Below is a small trained network, with its code and all its weights. Each question gives an input and a class and asks what happens when units are switched off, that is, made to give their printed mean instead of their output.

import numpy as np


def w(rows, s, z=0):
    codes = np.array(rows[::2]) - 128.0
    scale = np.full(codes.shape[1], s)
    scale[-1] = z or s
    return codes * scale


def norm(h):
    return h / np.sqrt((h * h).mean(-1, keepdims=True) + 1e-5)


def f(y):
    return y / 2 * (1 + np.tanh(0.7978845608 * (y + 0.044715 * y**3)))


def log_softmax(a):
    a = a - a.max(-1, keepdims=True)
    return a - np.log(np.exp(a).sum(-1, keepdims=True))


def net(x, mask):
    res = np.array(x, float).reshape(1, 7) / 4 @ E
    u = 0
    for l in range(3):
        y = f(norm(res) @ A[l][:, :-1].T + A[l][:, -1])
        res = res + np.where(mask[u : u + 13], y, B[l][:, -1]) @ B[l][:, :-1]
        u += 13
    return log_softmax(norm(res)[-1] @ U[:, :-1].T + U[:, -1])


A, B = {}, {}
E = w([
[1,17,102,111],'x0',
[67,212,80,60],'x1',
[128,127,125,127],'x2',
[128,128,128,128],'x3',
[62,172,106,246],'x4',
[126,129,131,129],'x5',
[128,129,125,128],'x6',
],0.0069)
A[0] = w([
[254,206,206,127,154],'0.n0',
[95,144,218,123,146],'0.n1',
[157,87,164,47,204],'0.n2',
[182,43,152,218,33],'0.n3',
[33,6,175,112,86],'0.n4',
[43,96,161,99,13],'0.n5',
[170,123,86,99,251],'0.n6',
[48,47,159,87,94],'0.n7',
[175,229,201,154,43],'0.n8',
[124,159,95,253,1],'0.n9',
[126,110,91,141,7],'0.n10',
[106,134,158,133,14],'0.n11',
[141,112,104,154,107],'0.n12',
],0.007,0.0033)
B[0] = w([
[127,52,2,142,254],'0.n0',
[130,114,109,142,136],'0.n1',
[73,133,135,181,195],'0.n2',
[113,87,184,164,171],'0.n3',
[157,93,59,145,225],'0.n4',
[200,140,37,124,137],'0.n5',
[63,118,141,171,191],'0.n6',
[150,120,46,148,190],'0.n7',
[128,107,36,121,174],'0.n8',
[71,141,158,148,158],'0.n9',
[167,126,147,102,100],'0.n10',
[147,136,135,112,100],'0.n11',
[120,133,134,126,125],'0.n12',
],0.007,0.0045)
A[1] = w([
[159,176,115,114,55],'1.n0',
[139,113,255,147,2],'1.n1',
[137,102,152,126,28],'1.n2',
[142,73,120,57,81],'1.n3',
[150,113,128,151,33],'1.n4',
[127,64,157,78,38],'1.n5',
[92,187,104,154,57],'1.n6',
[148,97,135,76,68],'1.n7',
[183,169,161,126,15],'1.n8',
[179,64,102,35,181],'1.n9',
[183,107,172,41,114],'1.n10',
[89,196,113,89,148],'1.n11',
[174,107,180,47,79],'1.n12',
],0.0097,0.003)
B[1] = w([
[117,111,104,105,116],'1.n0',
[130,86,66,113,123],'1.n1',
[115,138,126,106,97],'1.n2',
[115,175,110,254,163],'1.n3',
[106,133,142,68,115],'1.n4',
[87,134,111,159,128],'1.n5',
[120,90,197,140,175],'1.n6',
[107,186,113,220,115],'1.n7',
[123,206,98,104,91],'1.n8',
[50,184,143,232,252],'1.n9',
[71,209,151,218,118],'1.n10',
[142,26,160,109,207],'1.n11',
[91,169,147,196,108],'1.n12',
],0.0067,0.0033)
A[2] = w([
[110,61,204,64,156],'2.n0',
[91,175,125,179,172],'2.n1',
[160,116,129,84,49],'2.n2',
[188,173,119,119,96],'2.n3',
[85,171,142,4,189],'2.n4',
[106,114,180,170,225],'2.n5',
[112,93,141,106,1],'2.n6',
[197,83,174,151,51],'2.n7',
[167,98,71,116,99],'2.n8',
[220,202,146,138,245],'2.n9',
[149,94,90,136,100],'2.n10',
[79,187,88,85,231],'2.n11',
[87,89,76,166,206],'2.n12',
],0.012,0.0027)
B[2] = w([
[156,170,106,101,144],'2.n0',
[145,167,171,99,167],'2.n1',
[115,139,129,152,118],'2.n2',
[82,80,93,106,127],'2.n3',
[191,77,180,130,146],'2.n4',
[127,159,130,53,168],'2.n5',
[131,143,108,158,125],'2.n6',
[134,91,161,87,138],'2.n7',
[147,147,107,87,158],'2.n8',
[9,76,96,113,141],'2.n9',
[119,161,122,72,159],'2.n10',
[188,64,163,189,165],'2.n11',
[166,189,146,110,246],'2.n12',
],0.011)
U = w([
[64,98,8,127,108],'0',
[61,207,204,181,65],'1',
[166,150,128,102,242],'2',
[165,154,126,102,197],'3',
[177,38,188,115,2],'4',
],0.015,0.0044)

Each question gives the input, the list of numbers given to net, and the class t.
The units are the neurons (one row each of A and B). Each row of codes is followed by its name. A weight is (code - 128) times the scale printed after its matrix; where a second scale follows, it is the last column's (A, B and U).
mask holds one flag per neuron, layer by layer. A switched-off neuron (its flag False) gives its mean, the last column of its row in B, instead of its output. The means were averaged over made-up inputs and are rounded, as every weight is.
A unit's drop is (log p(t) with every unit on - log p(t) with that unit switched off) / (log p(t) with every unit on - log p(t) with every unit switched off).
The circuit of an input: a set's keep is (log p(t) with only the set's units on - log p(t) with every unit switched off) / (log p(t) with every unit on - log p(t) with every unit switched off). Starting from the 12 units with the biggest drops (on a tie, the unit counted first), units are removed one at a time, each time the one whose removal leaves the highest keep (on an exact tie, the one counted first), for as long as the keep stays at least 0.8.
circuit, biggest first: the units of the circuit, biggest drop first
unit that matters most: the unit with the biggest drop
top k neurons: the k neurons with the biggest drops, biggest first
top k neurons in layer l: the k neurons of layer l with the biggest drops, biggest first
drop of u: that unit's drop, to one decimal
input [-6,0,1,-4,-8,5,1], class 1: unit that matters most	1.n9
input [5,3,-7,-6,1,-6,6], class 3: circuit, biggest first	2.n12, 0.n0
input [4,-1,-3,3,-1,-8,8], class 2: top 3 neurons	2.n12, 0.n0, 2.n9
input [-6,-3,-3,-6,3,3,-8], class 0: circuit, biggest first	2.n9, 1.n9
input [8,-6,-2,0,-6,-4,1], class 0: top 2 neurons in layer 0	0.n4, 0.n7
input [-1,-5,4,7,-6,6,-4], class 1: circuit, biggest first	1.n9, 1.n10
input [6,-4,-7,4,-8,-8,6], class 1: top 2 neurons	1.n9, 0.n0
input [-3,7,-8,3,-8,7,-1], class 1: top 2 neurons	1.n9, 1.n10
input [5,-7,6,6,-7,3,0], class 1: top 3 neurons	1.n9, 0.n0, 1.n3
input [6,4,3,6,8,-8,1], class 1: top 2 neurons	0.n0, 2.n12
input [5,-3,-8,2,2,-3,6], class 3: top 2 neurons	2.n12, 0.n0
input [8,-1,8,-4,-7,-6,-3], class 0: top 3 neurons in layer 0	0.n4, 0.n7, 0.n2
input [6,7,0,-4,5,5,4], class 4: top 2 neurons in layer 2	2.n11, 2.n4
input [4,4,8,-8,5,-3,4], class 3: top 2 neurons	1.n9, 2.n12
input [7,-4,-4,-2,-6,5,-3], class 0: top 3 neurons	0.n4, 0.n7, 0.n2
input [5,-7,-6,4,2,7,1], class 2: top neuron	2.n11
input [1,-7,-4,2,-7,1,7], class 1: top 2 neurons	1.n9, 1.n10
input [6,-4,7,6,5,3,-7], class 3: top 4 neurons in layer 0	0.n0, 0.n6, 0.n2, 0.n8
input [4,0,-5,0,3,-7,4], class 2: top 2 neurons in layer 2	2.n12, 2.n9
input [-7,3,-4,-4,5,3,1], class 0: top neuron	2.n9
input [5,8,5,6,6,-1,5], class 4: top 2 neurons in layer 2	2.n11, 2.n4
input [1,8,6,-1,7,-2,-2], class 4: top 2 neurons in layer 1	1.n9, 1.n3
input [5,-2,-7,-3,1,1,-8], class 3: drop of 1.n11	0.1
input [-2,6,8,8,-8,0,-6], class 1: drop of 0.n0	0.0
input [-8,6,2,-4,6,-7,8], class 0: drop of 2.n9	0.4
input [2,-6,-7,-7,-7,-2,-8], class 1: drop of 1.n9	0.3
input [-4,6,-2,0,3,3,1], class 4: top neuron in layer 0	0.n4
